Here is a tiny trained network, its code and every weight. The questions are about switching its units off for an input and a class, where a switched-off unit gives its printed mean instead of its output.

import numpy as np


def w(rows, s, z=0):
    codes = np.array(rows[::2]) - 128.0
    scale = np.full(codes.shape[1], s)
    scale[-1] = z or s
    return codes * scale


def norm(h):
    return h / np.sqrt((h * h).mean(-1, keepdims=True) + 1e-5)


def f(y):
    return y / 2 * (1 + np.tanh(0.7978845608 * (y + 0.044715 * y**3)))


def log_softmax(a):
    a = a - a.max(-1, keepdims=True)
    return a - np.log(np.exp(a).sum(-1, keepdims=True))


def net(x, mask):
    res = np.array(x, float).reshape(1, 5) / 4 @ E
    u = 0
    for l in range(2):
        y = f(norm(res) @ A[l][:, :-1].T + A[l][:, -1])
        res = res + np.where(mask[u : u + 8], y, B[l][:, -1]) @ B[l][:, :-1]
        u += 8
    return log_softmax(norm(res)[-1] @ U[:, :-1].T + U[:, -1])


A, B = {}, {}
E = w([
[129,131,122,124,134,128,125,116],'x0',
[178,218,42,216,110,118,3,193],'x1',
[125,131,131,130,122,122,128,125],'x2',
[105,75,218,155,237,72,31,160],'x3',
[77,27,37,101,113,108,96,144],'x4',
],0.0024)
A[0] = w([
[157,176,84,223,124,106,42,173,63],'0.n0',
[149,254,232,112,158,162,134,124,53],'0.n1',
[160,231,205,114,158,141,138,128,5],'0.n2',
[142,93,198,118,232,49,41,143,52],'0.n3',
[147,92,203,122,236,44,41,139,69],'0.n4',
[184,111,129,113,131,110,135,155,117],'0.n5',
[57,30,51,74,106,140,73,157,57],'0.n6',
[107,149,115,119,148,135,132,136,124],'0.n7',
],0.0034,0.0027)
B[0] = w([
[141,148,166,8,177,106,116,128,236],'0.n0',
[254,8,93,246,123,53,206,57,183],'0.n1',
[178,35,77,178,118,92,154,103,129],'0.n2',
[49,117,121,177,67,206,147,137,232],'0.n3',
[45,116,142,182,52,232,159,124,250],'0.n4',
[105,125,114,126,136,128,126,118,121],'0.n5',
[241,98,114,240,161,57,218,79,190],'0.n6',
[132,127,126,130,122,126,136,142,125],'0.n7',
],0.0038,0.0019)
A[1] = w([
[91,43,220,56,141,139,213,76,159],'1.n0',
[81,55,51,112,127,91,130,135,115],'1.n1',
[178,196,76,181,110,132,26,174,123],'1.n2',
[150,156,124,188,116,133,98,157,156],'1.n3',
[105,96,150,119,160,98,96,147,77],'1.n4',
[154,188,57,80,31,192,177,101,16],'1.n5',
[191,181,50,63,68,133,193,114,94],'1.n6',
[65,8,2,117,125,69,92,152,3],'1.n7',
],0.0037,0.0012)
B[1] = w([
[179,233,1,73,120,84,30,183,254],'1.n0',
[201,224,232,172,126,170,131,115,157],'1.n1',
[112,114,104,3,114,99,212,89,213],'1.n2',
[109,102,105,83,118,146,199,101,155],'1.n3',
[121,155,102,122,103,166,188,124,121],'1.n4',
[21,71,211,211,184,152,76,166,191],'1.n5',
[54,52,225,194,179,155,46,161,220],'1.n6',
[245,166,243,190,130,121,233,51,171],'1.n7',
],0.0037,0.0028)
U = w([
[24,106,161,161,123,186,106,149,221],'0',
[138,179,92,4,136,100,102,143,134],'1',
[212,100,136,187,129,99,182,88,2],'2',
],0.013,0.0011)

Each question gives the input, the list of numbers given to net, and the class t.
The units are the neurons (one row each of A and B). Each row of codes is followed by its name. A weight is (code - 128) times the scale printed after its matrix; where a second scale follows, it is the last column's (A, B and U).
mask holds one flag per neuron, layer by layer. A switched-off neuron (its flag False) gives its mean, the last column of its row in B, instead of its output. The means were averaged over made-up inputs and are rounded, as every weight is.
A unit's drop is (log p(t) with every unit on - log p(t) with that unit switched off) / (log p(t) with every unit on - log p(t) with every unit switched off).
The circuit of an input: a set's keep is (log p(t) with only the set's units on - log p(t) with every unit switched off) / (log p(t) with every unit on - log p(t) with every unit switched off). Starting from the 12 units with the biggest drops (on a tie, the unit counted first), units are removed one at a time, each time the one whose removal leaves the highest keep (on an exact tie, the one counted first), for as long as the keep stays at least 0.8.
units of the circuit, in order: the units of the circuit, biggest drop first
most important unit: the unit with the biggest drop
top k neurons in layer l: the k neurons of layer l with the biggest drops, biggest first
drop when u is switched off: that unit's drop, to one decimal
input [3,4,0,-2,-4], class 1: most important unit	0.n6
input [7,-6,0,5,8], class 2: top 2 neurons in layer 0	[0.n6, 0.n0]
input [3,8,-5,-8,-5], class 0: top 3 neurons in layer 1	[1.n5, 1.n6, 1.n0]
input [-8,7,-7,4,8], class 2: top 3 neurons in layer 1	[1.n7, 1.n0, 1.n1]
input [-3,0,-7,-8,7], class 0: top 2 neurons in layer 0	[0.n1, 0.n2]
input [-8,7,4,6,-1], class 1: top 2 neurons in layer 1	[1.n2, 1.n6]
input [1,-1,-2,-4,5], class 2: top 2 neurons in layer 0	[0.n6, 0.n4]
input [-4,-3,1,-8,-7], class 0: top 3 neurons in layer 1	[1.n5, 1.n6, 1.n7]
input [-5,7,0,-7,7], class 0: top 4 neurons in layer 1	[1.n5, 1.n6, 1.n0, 1.n7]
input [4,1,3,-6,5], class 0: top 2 neurons in layer 0	[0.n1, 0.n2]
input [-7,-7,0,2,0], class 1: drop when 1.n0 is switched off	0.2
input [4,5,4,-5,-1], class 0: drop when 1.n5 is switched off	1.7
input [0,-7,5,-6,0], class 1: drop when 0.n4 is switched off	1.0
input [0,-2,-3,6,7], class 2: units of the circuit, in order	[1.n7]
